Below are the code and all the weights of a small trained network. Each question names an input and a target symbol and asks about switching units off, where a switched-off unit gives its printed mean instead of its output.

import numpy as np


def w(rows, s, z=0):
    codes = np.array(rows[::2]) - 128.0
    scale = np.full(codes.shape[1], s)
    scale[-1] = z or s
    return codes * scale


def norm(h):
    return h / np.sqrt((h * h).mean(-1, keepdims=True) + 1e-5)


def f(y):
    return np.maximum(y, 0)


def softmax(a):
    e = np.exp(a - a.max(-1, keepdims=True))
    return e / e.sum(-1, keepdims=True)


def log_softmax(a):
    a = a - a.max(-1, keepdims=True)
    return a - np.log(np.exp(a).sum(-1, keepdims=True))


def net(x, mask):
    ids = ['ΔΘΞΠΩβεζηλμσφ'.index(c) for c in x.split()]
    T = len(ids)
    res = E[ids] + P[:T]
    r = norm(res)
    for j in range(3):
        rows = slice(3 * j, 3 * j + 3)
        q, k, v = (r @ M[0][rows].T for M in (Q, K, V))
        z = softmax(np.where(np.tri(T) > 0, q @ k.T / 3**0.5, -1e9)) @ v
        o = O[0][rows]
        res = res + np.where(mask[j], z, o[:, -1]) @ o[:, :-1]
    y = f(norm(res) @ A[0][:, :-1].T + A[0][:, -1])
    res = res + np.where(mask[3:7], y, B[0][:, -1]) @ B[0][:, :-1]
    return log_softmax(norm(res)[-1] @ U[:, :-1].T + U[:, -1])


Q, K, V, O, A, B = {}, {}, {}, {}, {}, {}
E = w([
[177,141,78,236,142,61,77,100,123,115,129],'Δ',
[159,168,193,93,152,93,97,71,162,44,144],'Θ',
[157,166,62,177,118,61,70,154,81,98,207],'Ξ',
[154,132,145,177,128,122,72,76,26,144,198],'Π',
[98,67,136,90,153,52,117,146,101,75,150],'Ω',
[105,178,207,222,160,105,30,70,47,167,109],'β',
[142,114,131,159,162,124,44,174,168,72,75],'ε',
[179,232,109,221,111,120,148,137,47,138,149],'ζ',
[147,123,196,151,215,86,170,179,118,124,118],'η',
[6,169,99,165,191,182,178,89,145,75,134],'λ',
[108,123,165,106,173,118,88,144,203,173,221],'μ',
[89,193,147,197,99,54,67,156,97,165,157],'σ',
[127,188,170,165,95,28,110,20,125,188,146],'φ',
],0.016)
P = w([
[174,179,3,150,254,55,41,97,18,164,167],'0',
[172,165,34,159,241,58,57,107,35,148,170],'1',
[161,158,58,152,226,74,66,105,51,148,175],'2',
[163,145,72,158,209,83,79,114,59,131,177],'3',
[157,138,92,164,198,89,85,116,73,120,189],'4',
[148,125,112,169,185,103,88,124,78,113,179],'5',
[152,113,115,171,171,109,105,127,90,107,175],'6',
[145,104,128,176,157,119,107,134,98,94,180],'7',
[128,99,146,171,139,126,114,139,102,86,177],'8',
[132,89,148,180,130,145,122,139,121,87,170],'9',
[128,73,146,173,117,155,134,141,129,80,169],'10',
[130,74,149,174,100,170,145,144,151,74,159],'11',
[124,73,160,173,94,183,152,148,158,70,156],'12',
[133,63,163,190,88,191,163,162,166,67,144],'13',
],0.0084)
Q[0] = w([
[178,189,182,209,169,61,88,134,89,77,181],'h1',
[152,160,133,143,133,112,97,129,148,143,201],'h1',
[133,117,108,2,86,213,198,123,196,134,30],'h1',
[59,129,125,154,189,140,165,100,134,123,193],'h2',
[159,137,113,161,226,137,141,112,106,65,134],'h2',
[151,112,186,195,176,109,107,137,170,16,162],'h2',
[153,141,167,214,163,49,114,119,58,73,193],'h3',
[188,134,182,100,113,119,90,149,141,89,137],'h3',
[166,177,176,221,112,88,86,82,103,72,223],'h3',
],0.013)
K[0] = w([
[169,89,166,96,132,128,156,167,166,109,110],'h1',
[110,101,172,112,122,154,138,146,170,105,135],'h1',
[124,184,68,174,130,116,134,88,78,154,131],'h1',
[119,143,153,115,74,99,148,166,189,153,92],'h2',
[111,81,174,140,70,163,154,143,172,124,147],'h2',
[113,100,149,174,4,160,162,129,151,137,135],'h2',
[67,90,135,113,146,163,180,139,162,77,110],'h3',
[106,167,95,163,128,153,133,116,103,103,139],'h3',
[73,128,125,111,174,199,154,129,175,77,136],'h3',
],0.015)
V[0] = w([
[96,98,109,127,111,133,106,96,140,187,218],'h1',
[164,152,163,181,185,147,213,139,157,152,122],'h1',
[157,215,153,67,130,162,174,102,152,90,117],'h1',
[42,121,89,154,219,206,137,75,100,49,147],'h2',
[64,120,112,117,162,136,56,167,197,123,146],'h2',
[235,22,184,109,101,147,94,110,143,185,152],'h2',
[98,51,152,88,171,63,177,140,67,141,110],'h3',
[135,164,141,69,80,93,102,10,138,49,101],'h3',
[42,122,57,166,77,154,184,109,97,177,89],'h3',
],0.011)
O[0] = w([
[139,136,117,140,134,173,111,129,190,192,173,161],'h1',
[127,170,106,123,228,96,129,117,86,85,124,114],'h1',
[156,183,141,166,121,144,143,104,94,61,142,92],'h1',
[143,69,150,78,145,219,138,121,168,50,97,161],'h2',
[119,155,173,128,131,120,68,169,198,96,129,135],'h2',
[194,146,135,115,124,88,74,92,110,173,151,114],'h2',
[115,87,226,89,133,82,183,126,111,122,154,127],'h3',
[122,147,131,250,47,154,163,60,137,73,132,150],'h3',
[79,100,100,127,115,138,126,136,122,213,159,6],'h3',
],0.013,0.014)
A[0] = w([
[148,76,246,124,87,110,158,129,134,117,147,64],'n1',
[187,247,129,108,221,134,109,181,126,140,177,88],'n2',
[155,108,136,84,43,108,50,180,80,77,22,2],'n3',
[108,120,94,110,97,141,125,143,143,175,166,83],'n4',
],0.012,0.007)
B[0] = w([
[141,70,124,158,92,102,153,152,132,136,106,190],'n1',
[141,150,174,77,102,164,111,149,188,152,134,255],'n2',
[62,131,84,57,8,142,43,151,55,172,105,157],'n3',
[147,156,159,127,137,114,155,113,68,37,137,165],'n4',
],0.016,0.0079)
U = w([
[153,90,44,170,152,84,99,136,161,149,108,95],'Δ',
[151,165,154,185,104,141,128,102,116,70,106,161],'Θ',
[176,115,58,98,93,90,125,198,129,56,227,2],'Ξ',
[178,79,138,112,138,130,79,79,54,127,219,53],'Π',
[147,47,172,139,76,80,170,154,149,153,134,106],'Ω',
[83,96,212,191,165,150,55,93,89,172,98,68],'β',
[101,128,106,71,44,121,75,129,90,127,76,109],'ε',
[147,160,73,98,106,159,233,155,84,178,132,184],'ζ',
[135,137,172,79,204,70,128,131,73,106,93,105],'η',
[73,87,113,104,145,204,158,114,137,114,100,135],'λ',
[144,153,164,102,111,167,96,133,198,176,152,165],'μ',
[6,162,152,175,129,101,128,180,128,138,178,129],'σ',
[58,180,113,92,108,74,185,23,128,203,156,215],'φ',
],0.011,0.0074)

Each question gives the input, a string of symbols that net reads in full, and the target symbol t.
The units are the heads (3 rows each of Q, K, V and O) and the neurons (one row each of A and B). Each row of codes is followed by its name. A weight is (code - 128) times the scale printed after its matrix; where a second scale follows, it is the last column's (O, A, B and U).
mask holds one flag per unit, heads first, then neurons. A switched-off unit (its flag False) gives its mean, the last column of its rows in O or B, instead of its output. The means were averaged over made-up inputs and are rounded, as every weight is.
A unit's drop is (log p(t) with every unit on - log p(t) with that unit switched off) / (log p(t) with every unit on - log p(t) with every unit switched off).
The circuit of an input: a set's keep is (log p(t) with only the set's units on - log p(t) with every unit switched off) / (log p(t) with every unit on - log p(t) with every unit switched off). Starting from all 7 units, units are removed one at a time, each time the one whose removal leaves the highest keep (on an exact tie, the one counted first), for as long as the keep stays at least 0.8.
units of the circuit, in order: the units of the circuit, biggest drop first
k most important neurons: the k neurons with the biggest drops, biggest first
heads that matter: for each layer, one digit per head in row order, 1 if its drop is at least 0.15 and else 0, layers parted by /
input μ σ Δ Δ ε ζ Δ β, target ε: units of the circuit, in order	(n3 h1)
input Θ Δ λ Δ Θ Δ Δ σ Δ, target σ: units of the circuit, in order	(h3 h2)
input φ Π Ω Δ Θ Δ Δ μ ζ Ξ β, target μ: units of the circuit, in order	(h1)
input σ ε Δ Π, target ε: units of the circuit, in order	(h1 n3)
input Δ Δ Δ λ Δ Δ Π μ Π σ Θ, target σ: units of the circuit, in order	(h2 h3)
input Δ λ Δ σ, target σ: units of the circuit, in order	(h3 h2)
input Δ Δ λ ζ Π β σ β, target σ: heads that matter	011
input Δ η Π Π ε Δ Π Ω Π, target Ω: heads that matter	001
input Δ Π Δ Π Π Δ Δ β Ω β, target Ω: heads that matter	001
input η σ Δ Θ β μ Δ, target μ: heads that matter	000
input Δ Π Δ Ω μ Π ε Ξ, target ε: heads that matter	100
input Π Π μ Δ ζ, target μ: heads that matter	000
input Π η Π Ξ ε Δ Π Δ Δ ζ Δ ζ, target ε: heads that matter	101
input Δ σ Π ε μ Δ Δ Π Π λ μ Δ Π, target μ: heads that matter	110
input ζ Δ Θ μ ζ Π Π β Δ β Δ Δ σ, target μ: heads that matter	101
input μ Π φ Δ λ Π, target λ: heads that matter	010
input ζ Δ Δ Π ζ, target ζ: units of the circuit, in order	(h2 h3)
input Δ η Π Δ Δ β Δ Π ζ, target η: units of the circuit, in order	(h3)
input σ ε Δ Δ Δ Θ Δ Δ μ φ μ Θ Ω σ, target Ω: units of the circuit, in order	(h3 n1)
input Π μ ζ, target μ: most important neuron	(n2)
